What each symbol does to the nodes:
state | § $
Zon | Tof Zep
Zuv | Lok Zav
Lis | Vud Gel
Ler | Gur Rim
Zep | Guv Pum
Gep | Tef Beg
Mun | Zon Kam
Bis | Zab Gul
Dar | Buv Zuv
Beg | Nul Gep
Tav | Lor Gof
Dip | Sof Lif
Dos | Fir Gur
Pip | Dar Nup
Lag | Dor Tav
Zil | Mif Dar
Vuf | Gos Zoz
Dep | Daf Vib
Pup | Fov Kop
Fiv | Vuf Ger
Mav | Puv Beg
Lok | Pip Duz
Vib | Tas Dus
Nul | Sud Vuf
Gur | Tiv Dos
Rer | Mer Lis
Zoz | Ret Beb
Kam | Dus Lam
Gok | Boz Ruf
Vev | Bis Fod
Buv | Kal Lok
Boz | Vib Dus
Mer | Lag Lor
Puv | Zeg Dor
Fod | Zus Bis
Pum | Gul Vas
San | Mav Mer
Tof | Lif Guv
Pid | Kop Mif
Beb | Fiv Mev
Vas | Pid Zil
Sab | Bip Zon
Duz | Nup Zer
Mes | Beg Bib
Vab | Zoz Ril
Vos | Mev Ler
Sud | Vas Kal
Dus | Gop Zus
Gud | Sut Tav
Sem | Vib Leb
Peg | Fod Gof
Vud | Tav Miz
Lor | Tob Dip
Lif | Sab Lam
Zer | Vaz Ret
Gos | Zer Fot
Tiv | Fiv Puv
Gul | Kam Vev
Zeg | Gel San
Bib | Leb Vos
Zav | Duz Vos
Daf | Lis Tas
Tis | Lor Bis
Kal | Zil Nid
Sut | Ruf Peg
Ret | Mal Beg
Ril | Beb Vos
Fot | Ret Buv
Nup | Zuv Fiv
Zus | Sut Zab
Vaz | Zav Mal
Mor | Gep Mes
Gof | Dep Tiv
Lam | Pum Nid
Kop | Sop Sud
Fav | Rim Gel
Fov | Bal Sop
Far | Vev Fov
Sop | Tis Vas
Guv | Gof Gul
Ger | Ril Sem
Zab | Peg Lor
Leb | Vuf Vab
Bip | Dip Tof
Bal | Nid Tis
Tob | Bis Rer
Sof | Miz Zep
Gel | Lis Mav
Dor | San Rer
Mev | Leb Gur
Tef | Kop Nul
Rim | Gur Ger
Miz | Lor Bip
Mal | Ret Tef
Nid | Far Pup
Ruf | Dus Fod
Mif | Leb Dip
Tas | Lag Gok
Gop | Gok Sut
Fir | Sem Fav

The rows follow the links: the fewer symbols apart two nodes are, the more alike their rows tend to be.

Each row is also shifted at random along 5 hidden directions that mean nothing.

Some nodes, each with a row of numbers:
Pum	[ 208   13   46  150   28  -52    8   80   74   54   99   61   15   19  -20    6   30   62   20   29   99   80 -108 -110  143  -35   13   71 -112  -26  -12  133  -28   69   42   73  -45  -54   89 -126   48  -14   67 -202   40 -143  -65  -35   75 -217  191   41   12  -23   79   20   85   -9]
Gur	[-468  -41    3  -29  -31   40    7  -64   47  -33  -69   15  -38  -49  -12   31   32   30  -71 -102   -5  -15    4    8  -48   18   70  -28  -28  -77  118  -62   15  -15   -8  -43   48   18   -1   66  -19  103   28   16  -19   87   11   22  -53    3  -55  -75    6  -45   21  -27  -34  -63]
Zep	[  93   11    2  102    1   12   -8   36   23   54  -23    9   57   -2   24   34    9   39  -35   12   98   28  -56  -48    2  -35  -43    2  -20  -13   38   12   -4   23   -5    7  -36   -1   57  -52    2   -4   44   -1   58  -40  -26  -25  -22  -46   31   12  -47   12  -24   15   13   17]
Fod	[ -36   18  -59  -45   39  -40   -1    0  -17  -13  -61    0   31  109   58   19  -35  -67  -12   75   41  -19  -19   33  -36  -11   -8   -6   47  -16  -16  -42    7   46  -81  -11  -18   36    6   55  -13  -12   20    9  -13    2   20  -28   13   61   14   52  -57   -9  -32   23   18   37]
Lis	[-361   57   93   73   30  -43 -118  -38  -29   48   38    5  -27  -37   27  -35  117  -76  -11  -56  -19   77    1  -72   33   -3  121   30 -121   62   15  212   92  -11   49   14    5 -126  -26  -94   69  -55  -28 -167  102 -178  -31   -4   49 -131   70   78    2  -60   59   -2  -64  -35]
Fov	[  -4    0   28   19   27  -47   14    2    0  -93   21   23  -26   82  -18   11   17  -10  -10   -4   50  -62  -38  -10   38   -4   65  108  -46  -28  -13   28  -17   14   14   10    5   15  -38    0   13  -35   17  -26  -48   26   44   10  106 -114   -9  -29   25  -49  120   -3   57  -12]
Tob	[  51   45   66   62    4  -52  -49   84  -63   91  117   -5   52   57   26  -51  102   -2   65    0   -3   54  -90 -182  184   17  -55    6   66   36  -91    4   49   96   -7    1    7 -116  130 -114    4  -63  -45 -164   38    3  -52  -61   49  -73  210   32   11   74  -23    3  -16  -41]
Lor	[  90   12   44   46   48  -31  -24   73  -58 -100  -37   29    3   88   37   19   76   13  -37  -54   30  -17  -38 -146   31  -40  -42    2  114  -52   27  -59  -40  117  -98  -96  -36  -52   32  -18  -31  -56   -6   34  -84  211   30  -97    1  -17    7  -17  -56   60   49   64   -5  -35]
Guv	[  15   -6    6   87   31    9    8   60   20  -35  -62   39   24   32   24   47   13   59  -50  -27   87   13  -46  -78    5  -61  -46  -11   30  -66   75  -25  -53   71  -61  -49  -56    5   57  -23  -15   16   56   23  -31   75  -12  -71  -42  -35   14   -5  -57   24   13   39   31    2]
Fir	[  22  -20   13  -29  -32   10  -10  -99   14   23  -22    4  -25  -13   22    7   46  -42  -52  -51  -12  -32   -2   39  -74   50   89  -14  -54  -20   53    8   68  -34   13   28   82  -10  -15   75   -8   79   18  -36   39    0   -4   78  -36   22  -39  -58  -20  -65  -28  -21  -35  -44]
Ril	[-142  -27  -33  -50  -17   39    3 -137   47  -28  -91   -4  -54  -65    2   46  -46  -40  -87  -32    7  -40   68  174 -176    2  114   -8 -107  -25  100   40   20 -120   28   25   39   73 -107  110    7   80   42   72   38  -72   16   99  -49   50 -169  -36  -15 -104    0  -32  -21   16]
Tef	[ -66   36  -33  -73  -35   33   13   -8    3   37  -50  -85   14  -16   -9  -64  -35  -36   67    9  -20  -15   58   56  -23   -9    8   -5   -8   47  -15   -9   67  -85   56  -41  -19   10  -87  -32  -43  -23  -89   91   72  -56   27    6   -9   19 -126  -18   60  -10  -30  -94  -20   35]
Zeg	[ 256   24   28  -20  -49    0  -87  -16 -127   72  104  -44   90  -29   32  -19   23  -27    2   -3  -54  -21   -5   -1   94   69 -104  -17   99  116 -110  -66   43  -64   23  -14   46  -34  104  -34   32  -56  -76   -7   66  -17  -51   51   21   79  101   22   39   91  -93  -16  -74   26]
Gel	[  94   12   15  -53  -31   27  -79  -54 -141  -21  -27  -45   52    5   54    8   39  -63  -57  -52  -40  -80   38   14  -45   37  -50  -28  124   54  -24 -105   44  -46  -25  -72   54  -15   -7   46  -17  -41  -71  131   19  120   33   32  -24  125  -75  -26   -7   59  -70  -18 -104    4]
Dar	[ 187  -48   86   65   28  -20   81   94   58  -69  136   73 -121  -32 -109  -37   64  100   87  -25  -82   58   -4 -167   68    0   23   11  -27  -52  -46   89  -95  155    6   93    8  -88  -32  -45    3  -25   32 -109 -143  125   37  -57   40  -89   67  -42   14   15  119  102   76 -113]
Puv	[-496   44   29    6  -29   10 -138  -65  -78   95   40  -52   61  -79   37  -12   36  -50  -29  -35  -20   20   18   39   42   45   21    5  -41  121  -30   52  102 -109   70  -25   25  -46   37  -69   69  -35  -59  -46  149 -178  -44   48   28  -15   56   72   42    2  -36  -67 -106    4]
Bip	[ 193   30   44  110    6   16   11   53   38   76  -45    6    1   20   21  -41   95   16   11  -29   74   42  -50 -158  -41  -54   13  -25  -40  -48   65   76   47   93  -22   16  -20  -93  -22  -67  -70   -8   15  -19   59   28    9  -70  -55  -82  -38  -30  -78   -8  -16   18    7  -52]
Fiv	[ -43  -46   -3  -32  -36   34   20  -64   48   18   40   11  -27 -109  -28   27  -38   42  -20  -11  -53    9   38   93  -34   50   16  -14  -54   -1   15    1  -20  -65   46   53   49   51    5   51   39   72   37  -12    5  -48  -26   83  -23   44   -5  -13   25  -25  -27   -2  -11  -13]
Duz	[  71  -13   -3   16  -26   24   24  -23   12   73   56  -22  -32  -78  -53  -39  -15   -2   66   55  -56    7   44   29  -87   35   17  -17  -56   50  -57   85   16   -5   48  139   47  -28  -93   10  -12  -21   -3   20   40  -61   37   45   -5   49  -58   -2  -23  -17  -34   13   -5  -31]
Zuv	[-405  -55   57   60   34    5   45   51   82 -100   38   63 -137  -74 -106   -4   31   96   30  -52  -60   61   35 -100  -13  -28   69    5  -63  -63   45   97  -82  107   -1   43   -9  -44  -88  -18   21    8   34  -30 -128   88   55  -60    2  -67  -25  -23   -4  -22  133   70   41  -97]
Boz	[ -55   37  -41  -25   36  -49  -15  -17   28   95    1    0   17   49   60  -20   -7  -97   38   93   -2   69  -19   37   -5  -10   45  -22  -54   19  -30   84   68   18  -20   57  -15  -14   18    5   19    5   15 -131   64 -178  -49   -1    8   10   99  101  -36  -46  -55    2    5   44]
Mif	[ 293  -29   19   68   -9   -2   42  -14   39  -45   24   25  -16    0  -38   33  -25   43  -46   -8   71  -60  -22   22  -27    3   38   84  -78  -25   18   32  -47  -31   47   56   15   40  -40    4    3   -5   52   37  -18   11   31   41   46  -81  -59  -60   16  -43   69   10   69   -9]
Bal	[-152   12   51   56   66  -71   -1  -34   30 -127   -4   53  -77   84  -10   27   27  -42  -40  -22   77  -41  -21   -3  -17  -34  159  133 -131  -41   33  142  -20    7   15   22  -14   -7 -114    0   37  -41   42  -55  -41  -38   58   -2  119 -170  -51   -6   13 -113  179   22   68  -17]
Ruf	[ -53    5  -62  -42   70  -53  -27  -35   -1  -77  -45   42    6   59   51   77  -91  -64  -68   82   26    9   20  146  -43  -34   24   13   -5   -8   10   32  -54  -16  -65   -6  -61   82    1   75   68    4   63  -20  -37 -109  -30    6   34   46   46  115  -34  -44   12   56   27  100]
Gep	[  58   45   47  -43   20   17   63   58   60  -49  -92  -34 -123   26  -19 -125   90  -26  103  -87  -62   32   70 -135  -35  -80   91  -35   -4  -67   67   55   59   66   -7  -75  -49  -98 -160  -57 -107  -23 -100   18  -45  113   73 -107  -53  -76 -172  -76   22  -39   75  -33    9  -59]
Gud	[ -28   17  -76  -56   26  -18  -42  -25  -89  -12  -84  -17   82   79   87   48  -54  -88  -52   75   24  -44    9   96  -65   -4  -65  -36  109   32  -16  -93    5   -9  -91  -47  -15   60   25   79   -2  -27    3   89    1   14    5    7  -13  151  -19   68  -59   31  -86   20  -30   77]
Dor	[-123   19   30   -8   14   -6 -100  -28 -111  -70   -6   -7   18  -13   33   30   20  -29  -63  -49  -27  -29   37   16    3    4  -19    4   66   55   -4  -27   -5  -38  -28  -83    5  -10    2    3   48  -54  -43   63  -10   40   10    9   16   42   -7   35    3   42   13   15  -72   13]
Kam	[-146    0  -83   15  -19   15   10   49  -16   55  -71  -13  121   56   39   52  -62   39  -25   51  101  -19  -79    2   22  -19 -131  -32  100  -19    2 -158  -17   30  -51  -59  -36   69  125   14  -33   25   27   75   22   48  -18  -39  -38   74   52   20  -46   67  -98  -17    6   45]
San	[-335  -12   20  -11   11    7 -101    8 -102 -119   19   13   47  -54    3   81  -17   51  -83  -73  -40   -5   28   33  110    6  -88    7  107   53    3  -99  -93  -48  -17 -145  -31   40   95  -10   92  -32  -29   56  -72   76  -42   -9   27   31   83   44   70   90   43   23  -61   43]
Miz	[-123   11   81  161  117  -48  -66   11   56 -187  -46  121 -100  -20   17  108   27   43 -149  -83   90   67   16  -16  -42 -131  112   72 -132  -66  157  224 -113   25  -38  -39 -111  -23  -47  -45  114  -30  112  -51  -75  -73  -17  -61   25 -191   -3   74  -48  -82  196  112   40   22]
Pup	[ -48   35   60   51   23  -55   31    5   52   18   21    1  -74   92  -26  -98  121  -67   81  -19   45  -11  -56 -139   12   -9  176   91 -145  -30   -3  159   97   67   45   78   34 -108 -133  -69  -51  -48  -27 -126   36  -37   73  -18   90 -198  -53  -52    7 -104  118  -40   56  -88]

From each start, follow one symbol. Which node do you reach?
Answer with the node's name.
---
[ 295   42   48  -48  -19    1  -58  -35  -96  -11   -6  -44   -7    7   43  -50   56  -79   -2  -45  -60  -47   60  -10  -46   18    6  -18   61   63  -28    3   73  -48    3  -37   35  -65  -73   -2  -30  -62  -95   69   38   44   34    8  -10   53  -87  -18    1   26  -30  -15  -74   -1]
§ -> Puv
---
[-321  -67  -20  -34   10   20   -5  -82   51 -133  -40   63  -48  -87  -23  118  -70   67 -131  -67  -11   -4   47  156  -28    4   57   18  -62  -59  113  -27 -101  -87   12  -49    4  119   29   93   84  111   89   16  -73    0  -36   62  -24   12   -9   -4   32  -54   76   30   -4   19]
§ -> Ril
---
[-168   53   25   56    5  -53   36   76   55  181   25  -25   11  127   20 -130  132  -68  147   40   55   64 -133 -231   89    5   80   18  -56  -29  -45   90  169  158    5   77   27 -148   20 -108  -83  -28  -33 -215  105  -51   18  -81   57 -149  107    3  -32  -38  -13  -53   32 -111]
§ -> Bis
---
[-220   26   29   -8   28  -17  -68   21  -95  -70  -34    1    0   34   41    4   62  -39  -34  -62  -27    0   16  -73   13  -16   -7  -17   96    4   12  -30    8   50  -72  -99   -9  -51    3   -1   -4  -43  -52   26  -39  116   26  -56   -8   35   -8   13  -26   43   17   29  -58  -20]
§ -> Dor
---
[-172   10  -16  -75  -52   53   72  105   21   46   -4  -65   10  -20  -67  -98   17   78  139  -40  -65   34   -3 -114  149    1  -97  -51  103  -12  -37 -151   17   29   33 -104  -26  -20   42  -84  -87   14 -118   30  -29  138    3  -81  -42   -3    5  -77  102   87  -19  -94    1  -33]
§ -> Sud
---
[-101    3   25   53  -54  -11   25   48   32  150  183  -36   39  -18  -76  -76   24   44  129   60    3   29  -85  -93  164   74  -22   60  -59   60 -146   44   49   20  108  121   49  -54   59 -119    8  -35  -25 -137   84 -106  -17   28  105 -111  157  -10   74   19   -5  -52   49  -57]
§ -> Zil
---
[ 124  -30   18    9  -26   21   45   24   46   65  114    7  -40  -94  -78  -39  -10   60   84   35  -86   48   22  -11   21   39  -28  -32  -36   30  -68   61  -31   18   49  109   34  -23   -4  -24    7    5    3  -61  -12  -40  -16   28    1    9   55   -7   26   17  -13   24   21  -41]
§ -> Duz
---
[-224   38    9   -1  -34    4   31   12   26  102    3  -68   10   56  -20 -115   67  -46  111    1   36  -29  -46  -96   30   23   72   51  -67   19  -41   33  132    3   81   31   35  -68  -73  -77  -77  -41  -82  -41  103  -38   62  -13   57 -113  -70  -55   37  -46   20 -106   13  -61]
§ -> Sop
---
[-365    0  -27   72  -39   63    5   56   23   92  -86  -30   93  -23   15   11    6   77  -21  -23   85   16  -62  -91    3  -34  -93  -44   46  -30   67  -96   20   33  -13  -71  -30   -4   89  -51  -56   36    4   82   66   57   -6  -66  -76    5  -15  -25  -35   61  -73  -36  -18  -24]
$ -> Zon
---
[-292  -15   46   -5  -38   24  -30  -64    5   45    9   -1  -10  -47    9   -9   79   -8  -23  -95  -29   14  -20  -36   22   50   75  -16  -43   -9   43    8   75  -18   29  -17   71  -48   32    4   10   68   -8  -85   49    1  -24   40  -21  -27   32  -49   11  -37  -12  -31  -54  -78]
§ -> Rim
---
[ 113   -4  -29  -67   62  -50   21    4   -2  -90  -76   42  -44   94   51   23   -1  -52  -19    9  -31    4   16   -2  -48  -42   18  -47   75  -71   36  -45  -34   91 -122  -49  -24    7  -13   88  -29   24   27   -6 -112  119    9  -49  -36   74  -10   20  -59   -5   -1   63   10   20]
$ -> Dus
---
[ 206   26  -44   57   57  -50  -47  -77   -9  -34  -55   28   44   68   72   96  -84  -78 -123   88  141  -61  -15  168 -114  -37   49   83  -77   12   28   90  -13  -74  -26   52  -39   76  -39   53   55  -32   97   47   66 -178   -3   42   56  -15  -41   90  -79  -76   16   27   37  105]
§ -> Kam
---
[ -58  -24  -30    8  -60   29    9  -22  -17   97   96  -38   38  -77  -60  -19  -64   21   52   89  -33  -29   19   63  -30   70  -47    5  -21   86 -108    7   10  -48   66  124   54   20  -25    1   15  -28   -5   50   54  -81   21   73   33   69   -2   15    8   27  -68  -15   -6   -3]
$ -> Lok
---
[  82   31   38   19   56  -36  -43   27  -67  -94  -45   28  -30   76   66    8   79  -51  -38  -40    0  -11    6  -92  -37  -40   10  -17   86  -33   30    3   -1   98 -108  -69  -22  -70  -28   18  -29  -53  -17   27  -62  132   36  -82  -18   19  -22   16  -72   25   30   64  -27  -19]
$ -> Gof
